Below are the code and all the weights of a small trained network. Each question names an input and a class and asks about switching units off, where a switched-off unit gives its printed mean instead of its output.

import numpy as np


def w(rows, s, z=0):
    codes = np.array(rows[::2]) - 128.0
    scale = np.full(codes.shape[1], s)
    scale[-1] = z or s
    return codes * scale


def f(y):
    return np.maximum(y, 0)


def log_softmax(a):
    a = a - a.max(-1, keepdims=True)
    return a - np.log(np.exp(a).sum(-1, keepdims=True))


def net(x, mask):
    res = np.array(x, float).reshape(1, 8) / 4 @ E
    y = f(res @ A[0][:, :-1].T + A[0][:, -1])
    res = res + np.where(mask, y, B[0][:, -1]) @ B[0][:, :-1]
    return log_softmax(res[-1] @ U[:, :-1].T + U[:, -1])


A, B = {}, {}
E = w([
[184,124,100,168,192],'x0',
[189,214,76,1,161],'x1',
[41,235,113,190,163],'x2',
[201,82,192,92,165],'x3',
[121,99,208,91,189],'x4',
[224,107,52,191,134],'x5',
[106,113,70,51,110],'x6',
[58,81,106,142,254],'x7',
],0.01)
A[0] = w([
[163,143,108,147,179,155],'neuron 0',
[91,44,140,46,83,223],'neuron 1',
[103,121,199,36,168,198],'neuron 2',
[112,104,127,137,235,246],'neuron 3',
[158,94,155,143,101,124],'neuron 4',
[141,34,183,156,49,224],'neuron 5',
[206,85,73,105,94,220],'neuron 6',
[138,137,181,66,221,103],'neuron 7',
[183,172,74,59,24,211],'neuron 8',
[168,122,46,145,117,167],'neuron 9',
[145,166,242,199,149,222],'neuron 10',
[138,54,248,106,187,141],'neuron 11',
[118,78,5,106,153,162],'neuron 12',
[102,175,124,131,43,228],'neuron 13',
[124,94,23,207,194,186],'neuron 14',
[188,130,112,124,54,120],'neuron 15',
[203,129,134,62,171,154],'neuron 16',
[71,187,108,53,182,213],'neuron 17',
[100,51,209,156,120,182],'neuron 18',
[111,48,153,86,173,207],'neuron 19',
[82,145,184,138,92,234],'neuron 20',
[139,169,213,206,79,135],'neuron 21',
[168,152,122,212,98,252],'neuron 22',
],0.013,0.0044)
B[0] = w([
[104,111,186,111,185,184],'neuron 0',
[178,126,12,167,134,198],'neuron 1',
[169,95,74,46,123,214],'neuron 2',
[156,77,169,72,209,226],'neuron 3',
[138,115,68,196,100,163],'neuron 4',
[169,83,84,239,100,209],'neuron 5',
[188,134,183,172,128,221],'neuron 6',
[146,136,141,33,140,209],'neuron 7',
[174,255,148,168,66,250],'neuron 8',
[123,174,179,161,137,200],'neuron 9',
[85,81,202,83,80,216],'neuron 10',
[154,78,111,111,136,226],'neuron 11',
[132,178,130,120,163,213],'neuron 12',
[72,194,93,128,85,200],'neuron 13',
[77,139,207,217,253,239],'neuron 14',
[161,184,180,174,58,190],'neuron 15',
[160,140,164,87,131,221],'neuron 16',
[104,144,27,36,150,235],'neuron 17',
[119,51,91,167,130,204],'neuron 18',
[171,74,85,113,169,202],'neuron 19',
[84,93,72,113,84,185],'neuron 20',
[30,85,146,140,41,196],'neuron 21',
[67,148,218,172,117,207],'neuron 22',
],0.0088,0.017)
U = w([
[172,3,101,157,122,4],'0',
[81,94,167,148,224,206],'1',
[68,166,63,91,106,79],'2',
[159,71,129,22,160,123],'3',
[55,58,156,138,74,231],'4',
[184,170,159,148,67,73],'5',
],0.014,0.0019)

Each question gives the input, the list of numbers given to net, and the class t.
The units are the neurons (one row each of A and B). Each row of codes is followed by its name. A weight is (code - 128) times the scale printed after its matrix; where a second scale follows, it is the last column's (A, B and U).
mask holds one flag per neuron, in row order. A switched-off neuron (its flag False) gives its mean, the last column of its row in B, instead of its output. The means were averaged over made-up inputs and are rounded, as every weight is.
A unit's drop is (log p(t) with every unit on - log p(t) with that unit switched off) / (log p(t) with every unit on - log p(t) with every unit switched off).
The circuit of an input: a set's keep is (log p(t) with only the set's units on - log p(t) with every unit switched off) / (log p(t) with every unit on - log p(t) with every unit switched off). Starting from the 12 units with the biggest drops (on a tie, the unit counted first), units are removed one at a time, each time the one whose removal leaves the highest keep (on an exact tie, the one counted first), for as long as the keep stays at least 0.8.
units of the circuit, in order: the units of the circuit, biggest drop first
most important unit: the unit with the biggest drop
top k neurons: the k neurons with the biggest drops, biggest first
drop of u: that unit's drop, to one decimal
input [-2,4,-4,-4,2,4,-2,4], class 1: most important unit -> neuron 2
input [4,-5,-7,-5,3,8,1,-1], class 1: top 2 neurons -> neuron 14; neuron 22
input [8,-6,2,7,-8,4,2,-4], class 5: top 4 neurons -> neuron 15; neuron 3; neuron 6; neuron 5
input [-7,2,-7,4,0,5,-3,-1], class 5: top 2 neurons -> neuron 8; neuron 15
input [6,0,-8,-3,5,-1,2,2], class 0: top 3 neurons -> neuron 17; neuron 1; neuron 5
input [4,4,2,-5,-8,-1,6,0], class 5: top 3 neurons -> neuron 8; neuron 9; neuron 20
input [-2,-2,-3,1,0,8,-7,-1], class 4: top 2 neurons -> neuron 22; neuron 8
input [-4,1,0,-8,-1,0,-3,-3], class 2: top 4 neurons -> neuron 13; neuron 6; neuron 20; neuron 5
input [-5,0,-4,5,-7,-5,-4,-1], class 0: top 2 neurons -> neuron 5; neuron 1
input [-1,3,-2,6,-4,6,-2,3], class 1: top 3 neurons -> neuron 14; neuron 0; neuron 8
input [1,2,-8,-6,-2,-5,-7,5], class 0: top 2 neurons -> neuron 17; neuron 16
input [1,-6,-6,-3,-2,7,-8,-1], class 4: top 2 neurons -> neuron 22; neuron 21
input [7,-6,7,-7,-1,-1,-7,0], class 4: top 2 neurons -> neuron 21; neuron 10
input [-8,3,5,-8,-3,-2,-4,-7], class 2: units of the circuit, in order -> neuron 13
input [0,7,-8,-4,2,7,6,-8], class 5: drop of neuron 13 -> 0.0
input [0,2,-7,7,-2,-2,1,-4], class 5: drop of neuron 8 -> 0.7
input [-6,-1,-8,-7,-5,4,2,6], class 5: drop of neuron 3 -> 0.1
